grid = [105 127 147 126 119 139 103 136 112 121 129 111 129 132 121 131]
grid[0] => 105
grid[5] => 139
grid[1] => 127
grid[7] => 136
grid[15] => 131

a =
[[140 111 122 137 133 139 105 151 150 132]
 [139 116 123 138 138 138 105 150 147 135]
 [138 115 122 136 137 140 107 149 146 133]
 [139 113 122 136 135 140 106 150 148 132]
 [139 114 122 137 135 138 105 150 149 133]
 [139 114 122 136 133 138 106 149 148 132]
 [139 114 122 137 134 137 105 150 149 134]
 [139 117 123 139 138 138 105 150 148 135]
 [138 115 122 135 135 140 107 149 146 131]
 [138 116 123 136 136 138 107 148 146 133]
 [139 115 123 137 138 140 106 151 147 134]
 [139 115 122 136 136 139 107 149 147 133]
 [138 116 123 137 138 139 106 149 146 134]
 [138 114 123 137 137 140 106 151 147 133]]
a[0,0] = 140
a[:, 8] = [150, 147, 146, 148, 149, 148, 149, 148, 146, 146, 147, 147, 146, 147]
a[12] = [138, 116, 123, 137, 138, 139, 106, 149, 146, 134]
a[10] = [139, 115, 123, 137, 138, 140, 106, 151, 147, 134]
a[9,0] = 138
a[4,2] = 122
a[:, 3] = [137, 138, 136, 136, 137, 136, 137, 139, 135, 136, 137, 136, 137, 137]
a[2] = [138, 115, 122, 136, 137, 140, 107, 149, 146, 133]
a[3,2] = 122
a[9,9] = 133
a[11,8] = 147
a[7,0] = 139
a[5,9] = 132
a[3,6] = 106
a[11,2] = 122
a[8,8] = 146
a[13,1] = 114
a[:, 4] = [133, 138, 137, 135, 135, 133, 134, 138, 135, 136, 138, 136, 138, 137]
a[9,7] = 148
a[8,3] = 135
a[6,6] = 105
a[1,7] = 150
a[9,8] = 146
a[6,0] = 139
a[7,9] = 135
a[7] = [139, 117, 123, 139, 138, 138, 105, 150, 148, 135]
a[1] = [139, 116, 123, 138, 138, 138, 105, 150, 147, 135]
a[3,0] = 139
a[1,5] = 138
a[4,8] = 149
a[:, 1] = [111, 116, 115, 113, 114, 114, 114, 117, 115, 116, 115, 115, 116, 114]
a[6,2] = 122
a[5,5] = 138

M =
[[128 128 129 125 129 129 129 129 131 127]
 [132 130 117 153 117 120 120 117 100 140]
 [128 128 128 128 128 128 128 128 129 128]
 [128 128 128 128 128 128 128 128 128 128]
 [132 130 117 153 117 120 120 117 100 140]
 [132 130 117 153 117 120 120 117 100 140]
 [132 130 117 153 117 120 120 117 100 140]
 [128 128 128 129 128 128 128 128 127 128]
 [129 129 126 134 125 126 126 126 122 131]
 [131 130 118 151 117 120 120 118 102 139]
 [132 130 117 152 117 120 120 118 101 140]
 [128 128 127 129 127 128 128 127 126 129]]
Rows and columns are counted from 0.
(0, 0)	128
(0, 6)	129
(6, 6)	120
(4, 9)	140
(1, 7)	117
(2, 6)	128
(8, 0)	129
(1, 6)	120
(4, 4)	117
(10, 3)	152
(4, 0)	132
(2, 9)	128
(9, 7)	118
(4, 1)	130
(5, 7)	117
(10, 1)	130
(2, 0)	128
(9, 8)	102
(3, 6)	128
(7, 3)	129
(6, 1)	130
(9, 3)	151
(6, 8)	100
(0, 8)	131
(1, 3)	153
(5, 3)	153
(3, 4)	128
(8, 3)	134
(7, 6)	128
(9, 1)	130
(8, 1)	129
(10, 9)	140
(8, 5)	126
(3, 0)	128
(7, 0)	128

data =
116	139	139	118
115	140	136	118
116	139	139	119
154	102	106	152
116	141	138	117
116	139	137	117
153	103	108	153
115	142	136	119
155	103	108	155
152	103	107	153
154	102	106	152
Rows and columns are counted from 0.
(0, 0) -> 116
(0, 1) -> 139
(4, 0) -> 116
(7, 2) -> 136
(2, 0) -> 116
(4, 3) -> 117
(1, 1) -> 140
(9, 0) -> 152
(5, 2) -> 137
(8, 0) -> 155
(7, 0) -> 115
(7, 1) -> 142
(1, 2) -> 136

X =
[[133 129 126 126 127 123 118 114 111 108 105 104 103 102 102 103]
 [111 110 112 113 116 119 122 126 127 128 126 130 133 135 137 138]
 [138 135 132 130 128 130 130 128 127 128 126 130 133 133 133 133]
 [124 124 126 126 128 130 130 128 127 128 127 130 133 133 133 133]
 [115 113 112 112 111 111 112 112 112 113 114 114 114 114 113 113]
 [120 122 126 126 128 130 130 134 139 142 146 149 152 153 154 154]
 [135 138 141 143 145 145 146 146 145 144 142 141 138 136 134 133]
 [124 124 126 125 125 125 126 126 126 126 126 127 126 125 124 122]
 [137 137 137 136 135 133 131 128 127 128 126 129 127 126 125 126]
 [122 122 120 120 119 119 120 122 124 128 126 130 133 136 141 146]
 [137 136 135 133 130 130 130 128 127 128 126 129 129 129 131 132]]
X[0,0]	133
X[1,4]	116
X[4,6]	112
X[8,9]	128
X[8,6]	131
X[10,5]	130
X[4,8]	112
X[:, 1]	[129, 110, 135, 124, 113, 122, 138, 124, 137, 122, 136]
X[6,13]	136
X[0,12]	103
X[:, 3]	[126, 113, 130, 126, 112, 126, 143, 125, 136, 120, 133]
X[8,10]	126
X[:, 12]	[103, 133, 133, 133, 114, 152, 138, 126, 127, 133, 129]
X[3,9]	128
X[8]	[137, 137, 137, 136, 135, 133, 131, 128, 127, 128, 126, 129, 127, 126, 125, 126]
X[5,1]	122
X[0,15]	103
X[6,9]	144
X[0,8]	111
X[2]	[138, 135, 132, 130, 128, 130, 130, 128, 127, 128, 126, 130, 133, 133, 133, 133]
X[9,13]	136
X[9,7]	122
X[9,14]	141
X[10,2]	135
X[2,10]	126
X[6,14]	134
X[0,6]	118
X[8,1]	137
X[4,4]	111
X[5,11]	149
X[:, 9]	[108, 128, 128, 128, 113, 142, 144, 126, 128, 128, 128]
X[5,5]	130
X[5,0]	120
X[3,11]	130
X[5,13]	153
X[6,11]	141
